[166 164 174 164 165 109] = lon
[175 164 166 109 164 164] = Fovud
[175 165 109 166 164 164] = Keneg
order: [165 164 175 109 166 164] -> Keneg
order: [109 164 164 165 166 175] -> Keneg
row of lon -> [166 164 174 164 165 109]
which: [175 164 166 109 164 164] -> Fovud
order: [166 109 164 164 175 164] -> Fovud
rest: [164 174 164 165] -> [109]

[109 167 155 127 104 149 108 118 152 129  94 100 152 133 157 146 103 100
 116 150 132 152  94  93 129 109 132] : Daza
[166 143 165 127 155 132 142 113 156 143 115  94 116  91  99 123 145 141
 113 134 131 129 147 127 105  90 167] : Riko
[109  94 100 123 113 150 108 106 101 158 144 132 106 140 132 123 101 156
 105 117 114 128 121 115 112  93 156] : Taz
rest: [149 108] -> [118 152 129  94 100 152 133 157 146 103 100 116 150 132 152  94  93 129
 109 132]
where: [128] -> Taz, 21

[129 131 119 130 123 110 121 130 122 132 135 139 125 121 136 146 153 139
 141 127 139 148 139 118 115 132 113 136 136 129] = gota
[119 136 119 113 127 110  97 112 134 119 142 139 124 121  99 130 137 109
 134 141  97 169 147 124 127 141 136 117 132 131] = lin
[112 130 121  96 114 109 107 124 152 115 142 110 123 136 104 156 114 133
 138 130 113 148 126 122 148 137 133 111 102 139] = Vegu
[130 136 146 144 122 121 127 127 145 119 124 137 122 131  95 148 118 112
 126 141 106 127 115 133 126 131 122 121 116 175] = Sof
[138 116 123 124 135 128 126 123 133 109 128 125 141 144 142 127 146 109
 120 132 142 142 124 114 136 131 120 144 126 109] = Runis
[115 143 115 112 138 107 111 119 147 113 138  96 136 128 116 120 156 128
 134 135 117 162 129 129 111 120 144 147  97 120] = suko
[146 120 129 131 139 115 116 115 107 121 129 138 135 119 142 117 124 142
 138 129 148 134 150 144 112 125 115 142 135 124] = Bolak
[138 116 123 124 135 128 126 123 133 109 128 125 141 144 142 127 146 109
 142 132 142 142 124 114 136 131 120 144 144 109] = mogom
[126 144 104 122 124  99 110 130 148 113 143 108 116 119 105 139 152 106
 124 138 103 155 130  93 150 108 133 147 118 128] = taraz
[121 123 115 127 117 103 128 131 133 128 137 123 133 114 136 139 121 138
 123 125 136 135 121 128 130 132 130 133 115 127] = fofoz
[137 136 112 144 143 114 128 135 112 127 127 113 148 112 152 104 133 118
 118 144 138 139 145 118 116 120 123 133 136 105] = fesod
[112 130 121  96 114 109 107 124 152 115 142 110 123 136 104 156 114 133
 138 130 113 148 126 122 148 137 133 107 127 140] = kek
row of fesod -> [137 136 112 144 143 114 128 135 112 127 127 113 148 112 152 104 133 118
 118 144 138 139 145 118 116 120 123 133 136 105]
rest: [139 125 121] -> [136 146 153 139 141 127 139 148 139 118 115 132 113 136 136 129]
which: [126 144 104 122 124  99 110 130 148 113 143 108 116 119 105 139 152 106
 124 138 103 155 130  93 150 108 133 147 118 128] -> taraz

[144 111 119 146 144] -> mita
[147 101 120 166 152] -> Zodip
[151 106 150 153 152] -> sefi
[144 111 119 174 172] -> Duz
[155 117 151 147 140] -> ged
[144 111 155 146 141] -> Difut
[150 120 157 174 171] -> kufup
row of kufup -> [150 120 157 174 171]
where: [117] -> ged, 1
where: [140] -> ged, 4
rest: [106 150] -> [153 152]

[131 136 124 131 123 127 129 125 130 127 139 125] = moki
[122 123 127 144 119 134 139 126 129 126 148 118] = povib
[118 134 161 123 112 123 133 120 129 126 128 132] = Bug
[126 127 129 119 120 134 148 127 125 112 133 142] = pagi
[126 118 123 129 127 144 148 138 122 119 134 126] = Gono
[129 125 133 129 122 114 113 128 123 131  98 128] = rigu
[124 133 131 125 131 137 139 138 123 110 128 127] = dar
[129 125 122 123 113 133 143 128 124 156  88 132] = vidi
[132 131 121 129 142 138 126 138 118 162 163 123] = niful
[123 123 128 133 134 132 129 126 120 111 161 118] = buti
[128 127 125 127 138 118 136 126 118 114 139 134] = Tofa
[139 125 130 136 124 127 131 129 123 125 131 126] = kop
row of Gono -> [126 118 123 129 127 144 148 138 122 119 134 126]
where: [110] -> dar, 9
order: [125 131 136 124 131 123 127 129 125 130 127 139] -> moki
order: [118 119 122 123 126 126 127 129 134 139 144 148] -> povib
order: [128 127 124 133 131 125 131 137 139 138 123 110] -> dar
order: [118 161 111 120 126 129 132 134 133 128 123 123] -> buti

[149 149 172 172] = nevar
[150 148 174 139] = sif
[150 148 172 172] = Vilu
[150 148 136 136] = bab
[140 149 174 153] = gati
[139 173 136 135] = suro
order: [172 149 149 172] -> nevar
where: [140] -> gati, 0
where: [135] -> suro, 3
rest: [149 149 172] -> [172]
rest: [148 172] -> [172]
where: [173] -> suro, 1
rest: [148 174] -> [139]

[146 161 159 100 167 157 121  97 147 163  93 109 151 163 121 131 110 115
 162 162 167 107 117 107 166 141 135  92 168  97 115 159 103  88 137  93
 161 153 152 101 121  86 150 104 110 166 168 119 111  90 165 117 123 159
 122 105 166  88 154 144 146 145 118] = zub
[115 153 167 165 135 168 150 121 152 137 100 121 159 117 166 161 108 144
 107 110 166  93 115  88 162 154  86 162 103 147  90 111 104 119 141  93
 145  88 118 159 157 146 166 109 146 131 101 159 163  97 167 168 122 105
 161  92 117  97 123 110 163 151 121] = Vas
[111 133 140 122 168 154 122  94  88 131 139  90  90 132 155 137  95  92
 148 113  88 140 145 104 157 136  91  88  97 112 155 148 110 105 118  95
 124 101 135 144 159 142 115 141  99 134 104 137 108  86 165 158 116 110
 116  99 120 139  89 136  94 128 129] = datu
[ 91 171 152  88  87 128 102 113 152 129 170 121  85 102 121 130 149 108
 158 119 143  89  94 157 102 125 104 129 129 129 111 103 158 108 125  92
 168 153 117 144 165  93 146 132 161 109 149 128  94 125 171 104  95 165
 143 141 127 113 148 128 164 157 103] = gike
[149 101 114 137 152 105 141 170  88  95 167 154 112 117 165  99 141 130
 164 125 117 166 131  88  99 154 147 170  90 165 137  89 166 105 144 119
 158 170 149 108 165 128  86  96 170  87 103 107 102 149  99 138 137 141
 123 146  94 142 105 154 117 102 143] = retuk
[148 143 119 117 165 129 102 161 168  91 158 152  88  89 146 109 113 144
 128 132  87  92 149  85 158 157 128 103 129 129 170 128 104  94 104 125
 125 165  95  94 121 153 149 103 102 171 125 143 108 141 111 164 157 127
 121  93 130 152 170 129 108 113 102] = pama
row of zub -> [146 161 159 100 167 157 121  97 147 163  93 109 151 163 121 131 110 115
 162 162 167 107 117 107 166 141 135  92 168  97 115 159 103  88 137  93
 161 153 152 101 121  86 150 104 110 166 168 119 111  90 165 117 123 159
 122 105 166  88 154 144 146 145 118]
order: [103  91 171 152  88  87 128 102 113 152 129 170 121  85 102 121 130 149
 108 158 119 143  89  94 157 102 125 104 129 129 129 111 103 158 108 125
  92 168 153 117 144 165  93 146 132 161 109 149 128  94 125 171 104  95
 165 143 141 127 113 148 128 164 157] -> gike
rest: [121 130] -> [149 108 158 119 143  89  94 157 102 125 104 129 129 129 111 103 158 108
 125  92 168 153 117 144 165  93 146 132 161 109 149 128  94 125 171 104
  95 165 143 141 127 113 148 128 164 157 103]
order: [129 111 133 140 122 168 154 122  94  88 131 139  90  90 132 155 137  95
  92 148 113  88 140 145 104 157 136  91  88  97 112 155 148 110 105 118
  95 124 101 135 144 159 142 115 141  99 134 104 137 108  86 165 158 116
 110 116  99 120 139  89 136  94 128] -> datu
order: [ 86  88  88  88  89  90  90  91  92  94  94  95  95  97  99  99 101 104
 104 105 108 110 110 111 112 113 115 116 116 118 120 122 122 124 128 129
 131 132 133 134 135 136 136 137 137 139 139 140 140 141 142 144 145 148
 148 154 155 155 157 158 159 165 168] -> datu
order: [159 122 105 166  88 154 144 146 145 118 146 161 159 100 167 157 121  97
 147 163  93 109 151 163 121 131 110 115 162 162 167 107 117 107 166 141
 135  92 168  97 115 159 103  88 137  93 161 153 152 101 121  86 150 104
 110 166 168 119 111  90 165 117 123] -> zub
rest: [168 150 121 152] -> [137 100 121 159 117 166 161 108 144 107 110 166  93 115  88 162 154  86
 162 103 147  90 111 104 119 141  93 145  88 118 159 157 146 166 109 146
 131 101 159 163  97 167 168 122 105 161  92 117  97 123 110 163 151 121]

[151 101 136 124 128 126 120 169 133 114 149 141 148 105 135 148 139 140
 133 127 157 130 131]  Rabot
[157 102 140 113 127 116 120 170 134 117 129 156 114 129 119 111 102 116
 140 108 111 112 149]  meli
[151 101 136 124 128 126 120 169 133 114 133 141 148 105 122 119  99 120
 150  96 129 105 162]  Gukap
row of Rabot -> [151 101 136 124 128 126 120 169 133 114 149 141 148 105 135 148 139 140
 133 127 157 130 131]
which: [157 102 140 113 127 116 120 170 134 117 129 156 114 129 119 111 102 116
 140 108 111 112 149] -> meli
row of Gukap -> [151 101 136 124 128 126 120 169 133 114 133 141 148 105 122 119  99 120
 150  96 129 105 162]

[126 127 131 127 134 132]  rog
[ 88 116 100 111 101 125]  kiz
[111  89 152 149 140 107]  let
row of let -> [111  89 152 149 140 107]

